Below is a small trained network, with its code and all its weights. Each question gives an input and a class and asks what happens when units are switched off, that is, made to give their printed mean instead of their output.

import numpy as np


def w(rows, s, z=0):
    codes = np.array(rows[::2]) - 128.0
    scale = np.full(codes.shape[1], s)
    scale[-1] = z or s
    return codes * scale


def f(y):
    return np.maximum(y, 0)


def log_softmax(a):
    a = a - a.max(-1, keepdims=True)
    return a - np.log(np.exp(a).sum(-1, keepdims=True))


def net(x, mask):
    res = np.array(x, float).reshape(1, 6) / 4 @ E
    y = f(res @ A[0][:, :-1].T + A[0][:, -1])
    res = res + np.where(mask, y, B[0][:, -1]) @ B[0][:, :-1]
    return log_softmax(res[-1] @ U[:, :-1].T + U[:, -1])


A, B = {}, {}
E = w([
[121,140,65,158,138,143,101,2,171,167,154,131],'x0',
[50,152,79,21,137,67,235,152,182,229,134,159],'x1',
[231,57,150,103,106,122,202,149,253,135,110,232],'x2',
[125,112,146,119,133,127,123,124,131,137,135,113],'x3',
[116,100,148,121,131,121,126,124,136,135,126,109],'x4',
[112,127,129,142,124,129,130,134,136,128,119,140],'x5',
],0.013)
A[0] = w([
[71,179,93,93,126,120,120,124,62,138,131,97,41],'neuron 1',
[101,124,93,65,130,103,173,143,146,144,114,107,85],'neuron 2',
[23,168,116,111,140,124,121,130,56,154,145,96,39],'neuron 3',
[99,146,143,98,131,130,131,237,87,131,129,106,28],'neuron 4',
[118,118,147,162,126,132,90,100,65,94,124,106,80],'neuron 5',
[104,128,157,110,123,112,149,184,68,97,128,124,56],'neuron 6',
[28,183,105,73,133,117,159,136,94,193,151,131,44],'neuron 7',
[65,152,95,143,129,128,122,3,133,147,142,119,2],'neuron 8',
],0.02,0.0067)
B[0] = w([
[119,61,186,128,116,120,136,152,222,157,120,149,228],'neuron 1',
[168,134,172,182,110,163,110,150,128,66,128,146,209],'neuron 2',
[205,128,136,95,122,120,193,173,156,103,130,200,254],'neuron 3',
[92,120,25,103,153,110,102,2,127,205,130,103,192],'neuron 4',
[160,125,183,162,113,145,128,207,127,67,136,133,227],'neuron 5',
[49,169,85,87,145,105,132,76,91,192,126,89,182],'neuron 6',
[144,132,169,196,122,160,78,169,81,52,138,86,249],'neuron 7',
[53,161,38,73,149,99,125,57,83,212,113,96,239],'neuron 8',
],0.0095,0.03)
U = w([
[116,126,167,189,140,167,55,134,81,49,145,58,254],'0',
[158,68,147,41,137,104,255,138,245,159,138,178,43],'1',
[71,128,70,88,157,122,109,55,111,176,125,75,103],'2',
],0.0095,0.00077)

Each question gives the input, the list of numbers given to net, and the class t.
The units are the neurons (one row each of A and B). Each row of codes is followed by its name. A weight is (code - 128) times the scale printed after its matrix; where a second scale follows, it is the last column's (A, B and U).
mask holds one flag per neuron, in row order. A switched-off neuron (its flag False) gives its mean, the last column of its row in B, instead of its output. The means were averaged over made-up inputs and are rounded, as every weight is.
A unit's drop is (log p(t) with every unit on - log p(t) with that unit switched off) / (log p(t) with every unit on - log p(t) with every unit switched off).
The circuit of an input: a set's keep is (log p(t) with only the set's units on - log p(t) with every unit switched off) / (log p(t) with every unit on - log p(t) with every unit switched off). Starting from all 8 units, units are removed one at a time, each time the one whose removal leaves the highest keep (on an exact tie, the one counted first), for as long as the keep stays at least 0.8.
circuit, biggest first: the units of the circuit, biggest drop first
unit that matters most: the unit with the biggest drop
k most important neurons: the k neurons with the biggest drops, biggest first
drop when u is switched off: that unit's drop, to one decimal
input [-3,6,-5,8,6,-2], class 0: unit that matters most => neuron 7
input [-3,1,-6,-3,-2,4], class 1: 2 most important neurons => (neuron 3; neuron 1)
input [1,7,7,4,7,1], class 0: circuit, biggest first => (neuron 2; neuron 3)
input [8,-5,6,-7,2,-7], class 2: 3 most important neurons => (neuron 3; neuron 7; neuron 1)
input [-6,0,5,-3,-2,5], class 2: 2 most important neurons => (neuron 3; neuron 1)
input [8,-6,-1,3,0,4], class 2: 2 most important neurons => (neuron 8; neuron 7)
input [4,4,-7,-4,-6,2], class 1: 2 most important neurons => (neuron 3; neuron 1)
input [-5,1,-3,-4,2,-5], class 2: 2 most important neurons => (neuron 4; neuron 6)
input [-2,-3,-4,-1,4,-1], class 1: 2 most important neurons => (neuron 7; neuron 2)
input [-4,4,4,6,8,0], class 0: 2 most important neurons => (neuron 3; neuron 8)
input [6,-5,0,5,2,4], class 2: 3 most important neurons => (neuron 7; neuron 8; neuron 2)
input [-7,-5,-2,4,-3,-2], class 2: 3 most important neurons => (neuron 4; neuron 6; neuron 7)
input [-7,4,-2,6,-7,-8], class 2: 2 most important neurons => (neuron 4; neuron 6)
input [-3,6,-6,5,4,-8], class 0: 3 most important neurons => (neuron 7; neuron 2; neuron 8)
input [-5,2,-7,7,-3,-2], class 1: unit that matters most => neuron 3
input [-4,8,-7,-7,8,7], class 0: 2 most important neurons => (neuron 7; neuron 2)
input [7,-6,-6,8,-8,1], class 2: 3 most important neurons => (neuron 8; neuron 7; neuron 2)
input [-4,-2,-5,2,-1,5], class 1: 2 most important neurons => (neuron 3; neuron 8)
input [2,5,-1,1,-4,0], class 0: drop when neuron 5 is switched off => 0.0
input [-1,-4,-8,-4,0,8], class 1: circuit, biggest first => (neuron 3)
input [-2,-3,-5,-2,4,-2], class 1: drop when neuron 7 is switched off => 0.4
input [7,6,-7,7,-4,-7], class 1: drop when neuron 4 is switched off => 0.1
input [-2,3,-8,7,0,3], class 1: drop when neuron 1 is switched off => 0.8
